Here is a tiny trained network, its code and every weight. The questions are about switching its units off for an input and a target symbol, where a switched-off unit gives its printed mean instead of its output.

import numpy as np


def w(rows, s, z=0):
    codes = np.array(rows[::2]) - 128.0
    scale = np.full(codes.shape[1], s)
    scale[-1] = z or s
    return codes * scale


def f(y):
    return y / 2 * (1 + np.tanh(0.7978845608 * (y + 0.044715 * y**3)))


def softmax(a):
    e = np.exp(a - a.max(-1, keepdims=True))
    return e / e.sum(-1, keepdims=True)


def log_softmax(a):
    a = a - a.max(-1, keepdims=True)
    return a - np.log(np.exp(a).sum(-1, keepdims=True))


def net(x, mask):
    ids = ['αβγεθλπστφω'.index(c) for c in x.split()]
    T = len(ids)
    res = E[ids] + P[:T]
    u = 0
    for l in range(2):
        q, k, v = (res @ M[l].T for M in (Q, K, V))
        z = softmax(np.where(np.tri(T) > 0, q @ k.T / 3**0.5, -1e9)) @ v
        res = res + np.where(mask[u], z, O[l][:, -1]) @ O[l][:, :-1]
        u += 1
        y = f(res @ A[l][:, :-1].T + A[l][:, -1])
        res = res + np.where(mask[u : u + 8], y, B[l][:, -1]) @ B[l][:, :-1]
        u += 8
    return log_softmax(res[-1] @ U[:, :-1].T + U[:, -1])


Q, K, V, O, A, B = {}, {}, {}, {}, {}, {}
E = w([
[146,148,94,142,129,248,152,82,163,148],'α',
[118,118,84,132,152,235,126,98,228,137],'β',
[109,104,138,130,201,170,17,115,139,82],'γ',
[138,141,113,133,189,246,129,139,140,68],'ε',
[131,75,102,109,114,222,68,121,90,91],'θ',
[118,48,103,170,159,187,108,135,123,151],'λ',
[124,176,196,84,127,96,172,245,175,209],'π',
[194,50,141,155,61,179,158,114,133,178],'σ',
[134,88,188,220,168,117,148,147,100,155],'τ',
[176,95,198,138,126,91,50,155,85,65],'φ',
[162,204,136,181,78,134,91,118,46,85],'ω',
],0.012)
P = w([
[44,94,108,81,138,127,176,41,104,114],'0',
[186,99,161,113,173,129,109,45,170,184],'1',
[188,116,152,123,163,159,98,91,139,173],'2',
[169,115,180,145,132,168,89,115,152,150],'3',
[164,117,174,165,121,173,82,146,154,146],'4',
[168,118,173,186,116,166,66,168,157,152],'5',
[163,124,175,195,87,165,65,188,160,133],'6',
[154,128,169,216,74,162,67,219,157,129],'7',
[156,129,177,232,68,154,62,231,163,136],'8',
[146,135,177,253,50,152,57,247,170,142],'9',
],0.008)
Q[0] = w([
[181,153,151,38,141,116,115,178,134,226],'0.h1',
[140,93,119,119,76,98,163,90,154,127],'0.h1',
[209,75,138,198,131,247,33,117,131,117],'0.h1',
],0.013)
K[0] = w([
[31,146,139,59,113,82,202,148,89,109],'0.h1',
[153,118,159,190,216,119,120,88,120,123],'0.h1',
[167,134,134,254,76,123,86,231,136,110],'0.h1',
],0.0094)
V[0] = w([
[161,155,114,139,1,135,147,72,38,137],'0.h1',
[118,138,88,144,85,166,242,103,219,226],'0.h1',
[116,166,68,57,109,198,86,146,200,76],'0.h1',
],0.0086)
O[0] = w([
[255,111,123,131,180,103,116,120,196,127,130],'0.h1',
[133,140,133,87,155,161,16,189,144,54,39],'0.h1',
[121,153,82,87,45,145,57,91,161,200,6],'0.h1',
],0.0096,0.0019)
A[0] = w([
[162,62,106,136,210,138,163,82,121,72,145],'0.n1',
[120,155,71,91,164,139,118,103,145,107,82],'0.n2',
[99,155,116,130,143,199,208,108,125,132,253],'0.n3',
[153,255,100,138,107,57,177,70,57,158,64],'0.n4',
[43,105,114,61,113,22,86,110,126,176,72],'0.n5',
[147,182,111,169,105,167,123,85,132,109,144],'0.n6',
[123,48,120,157,124,173,65,136,80,71,127],'0.n7',
[109,137,119,165,106,100,185,49,17,87,98],'0.n8',
],0.0089,0.0034)
B[0] = w([
[157,147,98,255,94,131,154,85,189,142,227],'0.n1',
[149,80,150,104,160,47,144,101,90,84,126],'0.n2',
[42,75,150,190,162,74,99,130,112,115,216],'0.n3',
[87,146,167,157,218,155,121,147,186,74,159],'0.n4',
[108,169,71,183,149,186,69,104,212,161,138],'0.n5',
[103,129,167,120,173,116,33,126,71,117,178],'0.n6',
[110,73,99,141,132,205,201,147,201,147,253],'0.n7',
[161,138,153,33,110,96,89,107,234,121,195],'0.n8',
],0.0077,0.0051)
Q[1] = w([
[187,72,219,202,160,151,207,123,200,118],'1.h1',
[165,168,14,72,150,7,223,31,84,71],'1.h1',
[137,160,188,182,55,114,75,164,184,151],'1.h1',
],0.012)
K[1] = w([
[146,200,185,127,126,94,122,185,172,111],'1.h1',
[118,124,114,133,175,146,98,3,143,71],'1.h1',
[102,176,148,62,115,129,116,220,41,181],'1.h1',
],0.012)
V[1] = w([
[237,155,175,64,154,84,47,141,112,33],'1.h1',
[209,93,119,82,25,126,173,98,198,210],'1.h1',
[77,181,37,136,38,226,2,79,115,130],'1.h1',
],0.0072)
O[1] = w([
[111,166,13,157,49,55,122,205,185,81,5],'1.h1',
[145,1,121,92,172,66,2,216,66,150,159],'1.h1',
[141,91,209,225,79,155,68,72,216,83,6],'1.h1',
],0.0085,0.0023)
A[1] = w([
[99,141,2,175,58,59,125,162,153,37,98],'1.n1',
[51,90,100,118,58,190,107,118,74,70,60],'1.n2',
[104,80,183,155,86,103,56,125,176,108,1],'1.n3',
[102,181,188,160,29,172,164,102,202,90,59],'1.n4',
[129,187,26,118,95,133,213,145,137,91,78],'1.n5',
[125,122,54,92,146,101,131,185,105,93,93],'1.n6',
[94,71,127,182,176,128,180,143,127,33,144],'1.n7',
[118,89,34,180,118,129,143,90,114,185,140],'1.n8',
],0.0083,0.0062)
B[1] = w([
[229,130,236,64,204,126,144,97,80,64,202],'1.n1',
[147,196,148,147,88,139,151,160,255,120,150],'1.n2',
[189,213,30,65,69,116,122,89,45,178,192],'1.n3',
[110,61,46,140,222,88,198,138,86,62,250],'1.n4',
[125,77,83,217,225,122,33,99,106,255,169],'1.n5',
[82,150,193,188,79,75,141,40,140,105,175],'1.n6',
[162,186,108,38,69,161,129,171,77,176,197],'1.n7',
[150,190,206,118,99,73,128,141,135,67,170],'1.n8',
],0.0073,0.012)
U = w([
[167,169,165,25,99,139,128,111,121,49,89],'α',
[141,144,32,123,87,125,123,126,91,124,81],'β',
[81,124,72,179,159,132,105,75,121,193,75],'γ',
[71,83,117,175,168,147,161,120,151,55,119],'ε',
[147,164,142,129,52,157,83,85,107,160,136],'θ',
[102,102,235,140,127,184,126,95,146,131,104],'λ',
[103,217,149,117,82,145,136,175,254,162,255],'π',
[132,16,83,111,187,150,70,188,139,143,125],'σ',
[136,160,111,67,153,173,174,167,60,133,96],'τ',
[79,94,150,124,80,56,146,111,91,105,174],'φ',
[160,173,170,182,156,105,105,130,143,122,121],'ω',
],0.0066,0.01)

Each question gives the input, a string of symbols that net reads in full, and the target symbol t.
The units are the heads (3 rows each of Q, K, V and O) and the neurons (one row each of A and B). Each row of codes is followed by its name. A weight is (code - 128) times the scale printed after its matrix; where a second scale follows, it is the last column's (O, A, B and U).
mask holds one flag per unit, layer by layer, with each layer's heads first. A switched-off unit (its flag False) gives its mean, the last column of its rows in O or B, instead of its output. The means were averaged over made-up inputs and are rounded, as every weight is.
A unit's drop is (log p(t) with every unit on - log p(t) with that unit switched off) / (log p(t) with every unit on - log p(t) with every unit switched off).
The circuit of an input: a set's keep is (log p(t) with only the set's units on - log p(t) with every unit switched off) / (log p(t) with every unit on - log p(t) with every unit switched off). Starting from the 12 units with the biggest drops (on a tie, the unit counted first), units are removed one at a time, each time the one whose removal leaves the highest keep (on an exact tie, the one counted first), for as long as the keep stays at least 0.8.
units of the circuit, in order: the units of the circuit, biggest drop first
unit that matters most: the unit with the biggest drop
top k neurons: the k neurons with the biggest drops, biggest first
k most important neurons of layer l: the k neurons of layer l with the biggest drops, biggest first
input π θ φ λ σ β σ τ, target ε: units of the circuit, in order	[1.h1 0.h1 1.n4 0.n7]
input φ τ β π λ, target τ: units of the circuit, in order	[1.h1 0.h1 0.n3]
input π σ γ τ θ, target ε: units of the circuit, in order	[0.h1 1.h1 1.n4 0.n7]
input α π ε, target α: units of the circuit, in order	[1.n1 1.h1 0.h1 0.n7]
input σ γ π, target ω: top neuron	[1.n5]
input θ α γ π φ ω ε, target σ: units of the circuit, in order	[1.h1 0.h1]
input β θ τ σ γ β, target σ: units of the circuit, in order	[0.n1 1.h1]
input ω λ σ θ β θ λ ε, target λ: units of the circuit, in order	[1.h1 0.h1]
input ω λ γ λ π γ, target φ: units of the circuit, in order	[1.h1 1.n6 0.h1]
input β φ ω α τ π α, target β: 2 most important neurons of layer 1	[1.n3 1.n4]
input ω φ σ γ ε λ, target λ: units of the circuit, in order	[0.h1 1.h1]
input γ σ τ ω α β φ ε θ π, target λ: units of the circuit, in order	[0.h1 1.h1]
input λ σ θ τ α, target τ: units of the circuit, in order	[1.h1 0.h1]
input λ β θ, target λ: 3 most important neurons of layer 0	[0.n7 0.n8 0.n1]
input ω θ σ ω ε τ, target ω: top 4 neurons	[0.n7 0.n4 0.n1 1.n5]
input θ τ β σ β γ σ β, target σ: units of the circuit, in order	[1.h1]
input π τ γ λ π α, target π: 3 most important neurons of layer 0	[0.n6 0.n3 0.n4]
input τ τ σ γ π φ α τ, target γ: units of the circuit, in order	[1.n5 1.h1 0.h1 0.n7]
input σ ω π φ, target ω: 2 most important neurons of layer 1	[1.n5 1.n1]
input ω λ γ ω ε π γ θ α σ, target φ: unit that matters most	1.n6
input ε ε τ π α, target θ: 2 most important neurons of layer 1	[1.n3 1.n4]
input β τ ω λ π φ γ φ σ θ, target β: top 3 neurons	[1.n3 1.n4 0.n5]
input σ γ φ β σ π ε, target ω: top 4 neurons	[1.n5 1.n1 1.n6 0.n7]
input σ φ σ ω θ φ φ φ φ π, target ω: 2 most important neurons of layer 1	[1.n1 1.n5]
input τ ω ω, target ω: 2 most important neurons of layer 1	[1.n1 1.n5]
input π ε γ π γ γ, target π: top 2 neurons	[1.n2 0.n6]
